Below is a small trained network, with its code and all its weights. Each question gives an input and a target symbol and asks what happens when units are switched off, that is, made to give their printed mean instead of their output.

import numpy as np


def w(rows, s, z=0):
    codes = np.array(rows[::2]) - 128.0
    scale = np.full(codes.shape[1], s)
    scale[-1] = z or s
    return codes * scale


def f(y):
    return y / 2 * (1 + np.tanh(0.7978845608 * (y + 0.044715 * y**3)))


def softmax(a):
    e = np.exp(a - a.max(-1, keepdims=True))
    return e / e.sum(-1, keepdims=True)


def log_softmax(a):
    a = a - a.max(-1, keepdims=True)
    return a - np.log(np.exp(a).sum(-1, keepdims=True))


def net(x, mask):
    ids = ['βγδεζηθξπστφψω'.index(c) for c in x.split()]
    T = len(ids)
    res = E[ids] + P[:T]
    u = 0
    for l in range(3):
        q, k, v = (res @ M[l].T for M in (Q, K, V))
        z = softmax(np.where(np.tri(T) > 0, q @ k.T / 2**0.5, -1e9)) @ v
        res = res + np.where(mask[u], z, O[l][:, -1]) @ O[l][:, :-1]
        u += 1
        y = f(res @ A[l][:, :-1].T + A[l][:, -1])
        res = res + np.where(mask[u : u + 8], y, B[l][:, -1]) @ B[l][:, :-1]
        u += 8
    return log_softmax(res[-1] @ U[:, :-1].T + U[:, -1])


Q, K, V, O, A, B = {}, {}, {}, {}, {}, {}
E = w([
[171,99,205],'β',
[153,104,178],'γ',
[141,95,132],'δ',
[173,95,165],'ε',
[172,99,144],'ζ',
[91,99,101],'η',
[206,88,199],'θ',
[183,94,171],'ξ',
[75,105,92],'π',
[184,108,139],'σ',
[188,150,2],'τ',
[254,130,92],'φ',
[36,128,146],'ψ',
[26,115,201],'ω',
],0.0051)
P = w([
[141,48,139],'0',
[195,219,144],'1',
[80,93,95],'2',
[202,231,201],'3',
[76,97,92],'4',
[178,244,206],'5',
[84,99,92],'6',
[101,253,200],'7',
[132,92,107],'8',
],0.0057)
Q[0] = w([
[128,4,144],'L0H0',
[91,53,124],'L0H0',
],0.021)
K[0] = w([
[2,239,189],'L0H0',
[98,232,111],'L0H0',
],0.012)
V[0] = w([
[28,79,204],'L0H0',
[254,140,173],'L0H0',
],0.0095)
O[0] = w([
[27,136,198,125],'L0H0',
[255,147,162,254],'L0H0',
],0.008,0.0018)
A[0] = w([
[134,129,153,113],'L0N0',
[120,109,156,131],'L0N1',
[132,133,147,119],'L0N2',
[164,93,78,119],'L0N3',
[86,248,128,117],'L0N4',
[180,209,199,253],'L0N5',
[127,133,131,71],'L0N6',
[179,185,122,64],'L0N7',
],0.013,0.002)
B[0] = w([
[109,129,114,135],'L0N0',
[89,123,154,132],'L0N1',
[115,127,118,134],'L0N2',
[212,161,138,140],'L0N3',
[222,55,15,146],'L0N4',
[103,74,4,253],'L0N5',
[139,97,129,120],'L0N6',
[81,77,170,164],'L0N7',
],0.013,0.006)
Q[1] = w([
[199,102,254],'L1H0',
[77,176,61],'L1H0',
],0.0094)
K[1] = w([
[91,255,40],'L1H0',
[159,82,219],'L1H0',
],0.009)
V[1] = w([
[160,151,254],'L1H0',
[177,6,105],'L1H0',
],0.0088)
O[1] = w([
[206,1,224,30],'L1H0',
[78,64,60,254],'L1H0',
],0.0067,0.0055)
A[1] = w([
[214,37,91,253],'L1N0',
[20,118,194,151],'L1N1',
[1,110,197,151],'L1N2',
[175,155,136,90],'L1N3',
[140,102,37,186],'L1N4',
[137,89,235,173],'L1N5',
[108,244,126,162],'L1N6',
[170,154,165,146],'L1N7',
],0.0094,0.0027)
B[1] = w([
[92,248,218,212],'L1N0',
[109,26,35,136],'L1N1',
[103,15,25,139],'L1N2',
[152,67,147,119],'L1N3',
[140,201,180,246],'L1N4',
[232,54,236,128],'L1N5',
[218,87,18,145],'L1N6',
[191,79,122,120],'L1N7',
],0.011,0.014)
Q[2] = w([
[251,118,66],'L2H0',
[87,106,234],'L2H0',
],0.011)
K[2] = w([
[55,211,2],'L2H0',
[82,16,224],'L2H0',
],0.0081)
V[2] = w([
[148,221,119],'L2H0',
[248,123,175],'L2H0',
],0.016)
O[2] = w([
[36,153,23,254],'L2H0',
[255,213,12,117],'L2H0',
],0.0096,0.0074)
A[2] = w([
[84,149,227,147],'L2N0',
[192,224,158,126],'L2N1',
[75,141,205,70],'L2N2',
[149,19,67,121],'L2N3',
[93,133,88,108],'L2N4',
[118,107,201,1],'L2N5',
[46,233,207,180],'L2N6',
[125,77,2,92],'L2N7',
],0.0072,0.0091)
B[2] = w([
[62,125,185,201],'L2N0',
[153,91,138,222],'L2N1',
[117,194,129,168],'L2N2',
[104,164,177,156],'L2N3',
[133,196,131,202],'L2N4',
[165,182,5,173],'L2N5',
[130,66,90,252],'L2N6',
[183,106,187,240],'L2N7',
],0.022)
U = w([
[61,68,171,21],'β',
[151,33,183,105],'γ',
[212,81,155,54],'δ',
[145,77,118,172],'ε',
[163,100,96,163],'ζ',
[149,88,200,198],'η',
[54,186,81,78],'θ',
[113,93,99,252],'ξ',
[100,161,168,198],'π',
[131,128,87,242],'σ',
[187,241,95,75],'τ',
[116,238,68,98],'φ',
[99,255,160,90],'ψ',
[168,192,206,102],'ω',
],0.0045,0.0035)

Each question gives the input, a string of symbols that net reads in full, and the target symbol t.
The units are the heads (2 rows each of Q, K, V and O) and the neurons (one row each of A and B). Each row of codes is followed by its name. A weight is (code - 128) times the scale printed after its matrix; where a second scale follows, it is the last column's (O, A, B and U).
mask holds one flag per unit, layer by layer, with each layer's heads first. A switched-off unit (its flag False) gives its mean, the last column of its rows in O or B, instead of its output. The means were averaged over made-up inputs and are rounded, as every weight is.
A unit's drop is (log p(t) with every unit on - log p(t) with that unit switched off) / (log p(t) with every unit on - log p(t) with every unit switched off).
most important unit: the unit with the biggest drop
k most important neurons: the k neurons with the biggest drops, biggest first
top k neurons in layer l: the k neurons of layer l with the biggest drops, biggest first
input π σ ζ π ζ ψ ψ, target ψ: 4 most important neurons => L2N6, L1N0, L2N4, L0N5
input ω δ π φ, target ω: top 3 neurons in layer 2 => L2N0, L2N2, L2N5
input φ σ σ ψ ξ δ, target φ: most important unit => L2H0
input β τ ζ τ π β δ ω, target β: 2 most important neurons => L1N0, L0N4
input η ζ δ ζ ε τ, target η: 4 most important neurons => L0N5, L1N0, L0N4, L1N5
input ψ δ β ε γ η π β, target ψ: top 3 neurons in layer 2 => L2N5, L2N2, L2N0
input θ θ ξ δ ξ γ σ τ, target θ: 4 most important neurons => L0N5, L2N7, L1N0, L2N6
input τ θ ε γ θ θ β φ, target τ: top 2 neurons in layer 1 => L1N0, L1N7
input ψ σ ζ η π γ γ δ, target ψ: 2 most important neurons => L2N5, L2N2
input γ ζ ψ β σ φ, target γ: 4 most important neurons => L0N5, L1N0, L0N4, L1N4
input ω η τ θ τ, target τ: 3 most important neurons => L0N5, L2N6, L0N3
input β β θ ζ θ δ, target β: top 3 neurons in layer 2 => L2N6, L2N0, L2N5
input δ ε θ ψ, target δ: 2 most important neurons => L0N5, L0N4
input β σ δ θ θ δ δ γ, target β: top 2 neurons in layer 1 => L1N0, L1N4
input φ τ ψ, target ψ: 4 most important neurons => L2N4, L0N5, L1N0, L2N6
input ω η ε ω π ε, target ω: 3 most important neurons => L1N5, L0N5, L2N0
input δ ε τ δ, target δ: most important neuron => L0N5
input σ ζ π ξ ε π η ψ δ, target ψ: 2 most important neurons => L0N5, L1N0
input β γ β τ δ η γ ε, target β: top 3 neurons in layer 1 => L1N0, L1N4, L1N6
input ψ ψ β τ δ ω, target ψ: most important unit => L0H0
input τ θ θ σ, target τ: top 2 neurons in layer 2 => L2N0, L2N4
input ψ ω θ ω θ τ β φ, target ψ: top 2 neurons in layer 1 => L1N0, L1N2
input δ ε β τ η θ, target δ: top 2 neurons in layer 1 => L1N5, L1N4
